Below is a small trained network, with its code and all its weights. Each question gives an input and a target symbol and asks what happens when units are switched off, that is, made to give their printed mean instead of their output.

import numpy as np


def w(rows, s, z=0):
    codes = np.array(rows[::2]) - 128.0
    scale = np.full(codes.shape[1], s)
    scale[-1] = z or s
    return codes * scale


def f(y):
    return y / 2 * (1 + np.tanh(0.7978845608 * (y + 0.044715 * y**3)))


def softmax(a):
    e = np.exp(a - a.max(-1, keepdims=True))
    return e / e.sum(-1, keepdims=True)


def log_softmax(a):
    a = a - a.max(-1, keepdims=True)
    return a - np.log(np.exp(a).sum(-1, keepdims=True))


def net(x, mask):
    ids = ['ΓΔΞΣΨαβεζηλμτφ'.index(c) for c in x.split()]
    T = len(ids)
    res = E[ids] + P[:T]
    u = 0
    for l in range(3):
        q, k, v = (res @ M[l].T for M in (Q, K, V))
        z = softmax(np.where(np.tri(T) > 0, q @ k.T / 3**0.5, -1e9)) @ v
        res = res + np.where(mask[u], z, O[l][:, -1]) @ O[l][:, :-1]
        u += 1
        y = f(res @ A[l][:, :-1].T + A[l][:, -1])
        res = res + np.where(mask[u : u + 4], y, B[l][:, -1]) @ B[l][:, :-1]
        u += 4
    return log_softmax(res[-1] @ U[:, :-1].T + U[:, -1])


Q, K, V, O, A, B = {}, {}, {}, {}, {}, {}
E = w([
[136,125,66,110,127,114,172],'Γ',
[137,102,108,92,142,101,149],'Δ',
[143,175,233,109,96,72,84],'Ξ',
[153,113,97,88,216,130,150],'Σ',
[57,113,108,121,83,224,80],'Ψ',
[156,122,126,33,74,143,230],'α',
[91,86,150,37,107,131,186],'β',
[177,102,118,116,208,248,123],'ε',
[127,77,102,105,32,208,55],'ζ',
[51,113,131,111,213,118,149],'η',
[201,144,135,124,146,173,22],'λ',
[98,128,129,208,78,148,62],'μ',
[88,117,114,74,160,129,167],'τ',
[95,100,170,101,225,94,125],'φ',
],0.017)
P = w([
[77,170,104,124,82,114,114],'0',
[90,112,136,116,125,100,151],'1',
[131,83,161,153,134,84,152],'2',
[161,79,178,171,143,101,147],'3',
[132,128,168,193,136,155,159],'4',
[143,135,168,207,133,196,154],'5',
[148,130,173,200,128,246,135],'6',
],0.014)
Q[0] = w([
[60,132,104,80,131,77,169],'0.h1',
[143,190,97,55,217,57,215],'0.h1',
[171,71,154,2,210,102,212],'0.h1',
],0.0081)
K[0] = w([
[50,149,62,131,43,113,123],'0.h1',
[2,54,54,106,81,99,41],'0.h1',
[123,52,66,167,129,53,117],'0.h1',
],0.006)
V[0] = w([
[116,178,254,111,182,132,109],'0.h1',
[62,128,62,101,153,84,87],'0.h1',
[39,123,109,174,141,170,199],'0.h1',
],0.0082)
O[0] = w([
[49,233,255,95,146,133,88,162],'0.h1',
[105,151,74,175,85,34,93,206],'0.h1',
[137,181,136,180,137,146,192,252],'0.h1',
],0.0077,0.002)
A[0] = w([
[85,90,140,150,132,209,29,250],'0.n1',
[168,139,77,33,88,80,163,73],'0.n2',
[115,214,142,155,86,2,81,108],'0.n3',
[195,179,125,61,161,50,143,204],'0.n4',
],0.0064,0.0012)
B[0] = w([
[201,108,159,216,115,53,57,253],'0.n1',
[109,61,111,103,231,135,3,189],'0.n2',
[190,109,113,210,102,164,66,176],'0.n3',
[104,140,197,54,143,89,90,191],'0.n4',
],0.011,0.003)
Q[1] = w([
[2,136,11,129,114,49,124],'1.h1',
[161,176,17,143,66,137,160],'1.h1',
[43,32,239,130,165,63,152],'1.h1',
],0.004)
K[1] = w([
[118,167,25,122,97,67,95],'1.h1',
[72,88,128,89,91,124,115],'1.h1',
[74,73,151,66,178,72,2],'1.h1',
],0.005)
V[1] = w([
[209,106,240,115,170,2,214],'1.h1',
[226,217,140,103,101,190,225],'1.h1',
[36,74,202,172,119,115,143],'1.h1',
],0.0043)
O[1] = w([
[194,130,166,134,125,189,254,159],'1.h1',
[17,119,200,75,227,218,39,2],'1.h1',
[99,188,173,211,79,97,130,154],'1.h1',
],0.0077,0.0046)
A[1] = w([
[135,81,155,161,129,210,186,249],'1.n1',
[96,254,49,79,111,153,58,114],'1.n2',
[136,63,175,201,221,165,150,253],'1.n3',
[135,115,104,43,196,174,144,86],'1.n4',
],0.007,0.0017)
B[1] = w([
[168,70,50,123,143,216,104,227],'1.n1',
[2,159,73,78,219,168,116,139],'1.n2',
[171,99,95,40,68,204,159,254],'1.n3',
[111,148,122,159,139,66,109,164],'1.n4',
],0.0095,0.0068)
Q[2] = w([
[101,155,123,89,177,151,203],'2.h1',
[149,110,106,157,148,108,231],'2.h1',
[101,104,157,93,199,7,186],'2.h1',
],0.011)
K[2] = w([
[135,124,122,132,95,83,106],'2.h1',
[75,139,127,134,134,3,137],'2.h1',
[60,168,92,119,146,132,48],'2.h1',
],0.016)
V[2] = w([
[209,178,116,229,235,164,145],'2.h1',
[80,100,114,204,38,154,179],'2.h1',
[60,216,34,126,255,127,193],'2.h1',
],0.008)
O[2] = w([
[152,229,61,189,103,26,220,16],'2.h1',
[66,142,133,252,203,78,42,5],'2.h1',
[157,112,159,172,58,175,180,152],'2.h1',
],0.012,0.0024)
A[2] = w([
[188,109,163,224,71,171,201,5],'2.n1',
[158,108,89,139,162,203,79,161],'2.n2',
[123,190,122,206,40,106,114,55],'2.n3',
[125,153,25,114,112,106,254,40],'2.n4',
],0.0075,0.0025)
B[2] = w([
[40,173,41,155,149,95,54,252],'2.n1',
[63,54,211,160,32,71,216,196],'2.n2',
[2,127,137,4,65,102,45,162],'2.n3',
[75,140,200,168,74,73,188,201],'2.n4',
],0.0079,0.017)
U = w([
[142,58,61,187,113,83,127,54],'Γ',
[130,95,70,61,117,166,109,103],'Δ',
[104,183,252,135,132,72,129,213],'Ξ',
[138,105,180,254,117,117,101,138],'Σ',
[80,39,90,123,154,57,140,1],'Ψ',
[143,118,17,153,119,212,56,205],'α',
[36,124,137,142,155,103,133,51],'β',
[102,162,112,135,102,107,198,198],'ε',
[84,112,142,112,137,89,142,80],'ζ',
[107,93,94,205,190,91,136,177],'η',
[76,104,124,88,143,54,159,44],'λ',
[44,110,234,140,157,131,129,113],'μ',
[51,118,68,60,186,121,147,99],'τ',
[201,82,53,128,123,105,93,206],'φ',
],0.0066,0.0072)

Each question gives the input, a string of symbols that net reads in full, and the target symbol t.
The units are the heads (3 rows each of Q, K, V and O) and the neurons (one row each of A and B). Each row of codes is followed by its name. A weight is (code - 128) times the scale printed after its matrix; where a second scale follows, it is the last column's (O, A, B and U).
mask holds one flag per unit, layer by layer, with each layer's heads first. A switched-off unit (its flag False) gives its mean, the last column of its rows in O or B, instead of its output. The means were averaged over made-up inputs and are rounded, as every weight is.
A unit's drop is (log p(t) with every unit on - log p(t) with that unit switched off) / (log p(t) with every unit on - log p(t) with every unit switched off).
The circuit of an input: a set's keep is (log p(t) with only the set's units on - log p(t) with every unit switched off) / (log p(t) with every unit on - log p(t) with every unit switched off). Starting from the 12 units with the biggest drops (on a tie, the unit counted first), units are removed one at a time, each time the one whose removal leaves the highest keep (on an exact tie, the one counted first), for as long as the keep stays at least 0.8.
circuit, biggest first: the units of the circuit, biggest drop first
most important unit: the unit with the biggest drop
top k neurons: the k neurons with the biggest drops, biggest first
top k neurons in layer l: the k neurons of layer l with the biggest drops, biggest first
input μ β Σ Γ Σ, target μ: circuit, biggest first => (2.h1, 2.n2, 1.h1)
input β Ξ β Σ τ, target τ: top 2 neurons => (0.n4, 0.n3)
input α Σ Σ, target Δ: circuit, biggest first => (2.h1, 0.n2, 1.h1, 0.n1)
input Ξ Σ α, target τ: circuit, biggest first => (2.h1, 0.h1, 0.n1)
input λ λ β α, target λ: circuit, biggest first => (0.n1, 2.h1, 0.h1, 1.n3)
input Σ ε λ Σ, target ε: circuit, biggest first => (2.h1, 1.n3)
input Σ Ψ ζ Ψ Σ Ψ μ, target α: top 3 neurons in layer 2 => (2.n1, 2.n4, 2.n2)
input μ β Γ, target η: most important unit => 1.h1
input Ψ Ψ Σ, target Σ: circuit, biggest first => (2.h1, 1.n2, 0.h1)
input τ Σ β β Σ β, target μ: top 3 neurons => (2.n2, 1.n1, 0.n1)
input Ξ Σ β, target τ: circuit, biggest first => (2.h1, 0.n3, 0.h1)
input β β Σ Σ μ ε, target ε: circuit, biggest first => (2.h1, 0.n1, 0.h1)
input Σ Σ Δ μ Σ η α, target η: top 2 neurons => (0.n1, 0.n2)
input η Σ Σ, target β: top 4 neurons => (2.n1, 2.n3, 1.n2, 1.n3)
input μ τ Ξ μ, target Ξ: top 2 neurons => (2.n1, 0.n1)
input Ψ Σ α φ, target Σ: top 2 neurons in layer 2 => (2.n3, 2.n2)
input Ψ μ μ Δ, target Σ: top neuron in layer 2 => (2.n3)
input Σ Σ Ξ Ξ φ Σ τ, target τ: top 2 neurons in layer 0 => (0.n3, 0.n2)
input Σ Σ Σ Σ τ, target ε: top 2 neurons => (2.n4, 1.n3)
input Ψ Σ α, target Σ: circuit, biggest first => (2.h1, 1.n2, 1.n3)
input Σ Ξ Δ Σ φ α μ, target η: circuit, biggest first => (2.h1, 0.h1, 1.n3, 0.n1)
input Ξ φ η Ψ, target Ξ: top 2 neurons => (2.n3, 0.n3)
